Below are the code and all the weights of a small trained network. Each question names an input and a target symbol and asks about switching units off, where a switched-off unit gives its printed mean instead of its output.

import numpy as np


def w(rows, s, z=0):
    codes = np.array(rows[::2]) - 128.0
    scale = np.full(codes.shape[1], s)
    scale[-1] = z or s
    return codes * scale


def norm(h):
    return h / np.sqrt((h * h).mean(-1, keepdims=True) + 1e-5)


def f(y):
    return np.maximum(y, 0)


def softmax(a):
    e = np.exp(a - a.max(-1, keepdims=True))
    return e / e.sum(-1, keepdims=True)


def log_softmax(a):
    a = a - a.max(-1, keepdims=True)
    return a - np.log(np.exp(a).sum(-1, keepdims=True))


def net(x, mask):
    ids = ['βδεζημξπστφψ'.index(c) for c in x.split()]
    T = len(ids)
    res = E[ids] + P[:T]
    r = norm(res)
    for j in range(2):
        rows = slice(2 * j, 2 * j + 2)
        q, k, v = (r @ M[0][rows].T for M in (Q, K, V))
        z = softmax(np.where(np.tri(T) > 0, q @ k.T / 2**0.5, -1e9)) @ v
        o = O[0][rows]
        res = res + np.where(mask[j], z, o[:, -1]) @ o[:, :-1]
    y = f(norm(res) @ A[0][:, :-1].T + A[0][:, -1])
    res = res + np.where(mask[2:6], y, B[0][:, -1]) @ B[0][:, :-1]
    return log_softmax(norm(res)[-1] @ U[:, :-1].T + U[:, -1])


Q, K, V, O, A, B = {}, {}, {}, {}, {}, {}
E = w([
[123,136,126,113,127,149],'β',
[129,109,5,116,119,111],'δ',
[151,142,124,121,140,131],'ε',
[142,143,146,118,125,115],'ζ',
[132,137,151,138,122,121],'η',
[141,124,134,149,130,125],'μ',
[120,125,128,153,108,142],'ξ',
[137,125,136,121,130,130],'π',
[129,131,136,125,110,130],'σ',
[146,133,136,131,130,106],'τ',
[120,146,120,147,146,135],'φ',
[117,138,130,116,132,117],'ψ',
],0.02)
P = w([
[81,105,167,100,185,173],'0',
[178,243,192,195,83,133],'1',
[179,243,180,193,84,137],'2',
[184,249,185,194,78,140],'3',
[183,251,177,190,76,136],'4',
[186,246,181,188,74,138],'5',
[190,252,192,188,99,136],'6',
],0.0023)
Q[0] = w([
[179,183,133,127,126,102],'H0',
[128,130,101,133,98,131],'H0',
[153,197,118,132,106,120],'H1',
[56,3,138,117,175,140],'H1',
],0.04)
K[0] = w([
[87,1,80,89,156,83],'H0',
[107,114,185,123,170,139],'H0',
[118,67,89,83,126,95],'H1',
[183,253,163,172,100,153],'H1',
],0.022)
V[0] = w([
[150,160,133,52,53,157],'H0',
[91,55,137,99,53,82],'H0',
[144,190,143,65,177,42],'H1',
[251,34,147,116,132,112],'H1',
],0.015)
O[0] = w([
[21,61,88,169,130,80,100],'H0',
[42,200,95,124,173,54,3],'H0',
[236,173,139,144,157,51,160],'H1',
[59,225,138,214,1,84,2],'H1',
],0.0067,0.0075)
A[0] = w([
[226,104,123,133,106,84,126],'N0',
[147,153,104,199,107,62,64],'N1',
[189,90,6,135,72,83,3],'N2',
[133,42,62,76,174,102,129],'N3',
],0.014,0.0037)
B[0] = w([
[13,142,87,203,186,154,255],'N0',
[128,27,183,31,176,149,177],'N1',
[254,56,60,69,9,50,153],'N2',
[182,211,89,110,25,61,211],'N3',
],0.0098,0.01)
U = w([
[192,140,53,97,49,82,148],'β',
[123,169,149,98,137,128,169],'δ',
[141,53,138,244,77,162,124],'ε',
[129,29,123,106,196,46,133],'ζ',
[75,143,94,206,215,170,227],'η',
[128,200,163,166,34,182,78],'μ',
[50,116,91,63,82,228,65],'ξ',
[76,76,248,117,84,113,125],'π',
[34,155,67,106,114,51,143],'σ',
[183,204,215,169,126,45,114],'τ',
[218,91,140,71,180,197,137],'φ',
[197,196,65,123,226,62,5],'ψ',
],0.012,0.0027)

Each question gives the input, a string of symbols that net reads in full, and the target symbol t.
The units are the heads (2 rows each of Q, K, V and O) and the neurons (one row each of A and B). Each row of codes is followed by its name. A weight is (code - 128) times the scale printed after its matrix; where a second scale follows, it is the last column's (O, A, B and U).
mask holds one flag per unit, heads first, then neurons. A switched-off unit (its flag False) gives its mean, the last column of its rows in O or B, instead of its output. The means were averaged over made-up inputs and are rounded, as every weight is.
A unit's drop is (log p(t) with every unit on - log p(t) with that unit switched off) / (log p(t) with every unit on - log p(t) with every unit switched off).
The circuit of an input: a set's keep is (log p(t) with only the set's units on - log p(t) with every unit switched off) / (log p(t) with every unit on - log p(t) with every unit switched off). Starting from all 6 units, units are removed one at a time, each time the one whose removal leaves the highest keep (on an exact tie, the one counted first), for as long as the keep stays at least 0.8.
units of the circuit, in order: the units of the circuit, biggest drop first
k most important neurons: the k neurons with the biggest drops, biggest first
which heads matter: for each layer, one digit per head in row order, 1 if its drop is at least 0.15 and else 0, layers parted by /
drop when u is switched off: that unit's drop, to one decimal
input ζ η ζ φ η ξ ξ, target ζ: units of the circuit, in order => H1; N1; H0
input β ψ φ ζ π, target β: units of the circuit, in order => N3; H0
input η φ β, target η: which heads matter => 01
input ζ φ ξ ζ σ ζ, target ζ: which heads matter => 11
input η ζ η, target η: which heads matter => 00
input ζ η φ ε, target ζ: which heads matter => 11
input μ τ ζ ζ τ ζ, target μ: which heads matter => 01
input δ φ β, target ξ: which heads matter => 11
input β μ β, target β: 2 most important neurons => N3; N0
input τ τ ψ ξ ζ, target τ: units of the circuit, in order => H1
input π ζ ψ, target π: units of the circuit, in order => H1; N1
input σ η η ζ η τ ξ, target σ: which heads matter => 10
input ξ φ β τ ε η, target ξ: which heads matter => 01
input π β τ φ η β, target π: units of the circuit, in order => H1; N1; N3
input ε ξ ξ ζ φ β, target ε: units of the circuit, in order => H0; H1; N3
input σ ζ π ζ, target σ: units of the circuit, in order => H0
input ζ ε η μ σ ψ φ, target ζ: units of the circuit, in order => H1; N1; H0
input β φ ζ η φ τ ε, target β: which heads matter => 10
input η η ξ ξ, target η: which heads matter => 00
input ξ φ δ φ φ, target η: which heads matter => 11
input μ σ ζ ζ δ ψ, target σ: which heads matter => 11
input ξ τ φ φ σ, target ξ: units of the circuit, in order => H1
input η ζ φ η β τ, target η: which heads matter => 00
input σ ζ ε φ, target σ: which heads matter => 10
input ε ξ τ, target ε: units of the circuit, in order => H0; N0
input π δ ζ ξ β φ η, target π: which heads matter => 11
input μ π ζ β, target μ: units of the circuit, in order => H1
input η ψ ε η η π, target η: drop when H1 is switched off => 0.1
input η η μ ψ φ φ, target η: drop when N3 is switched off => 0.1
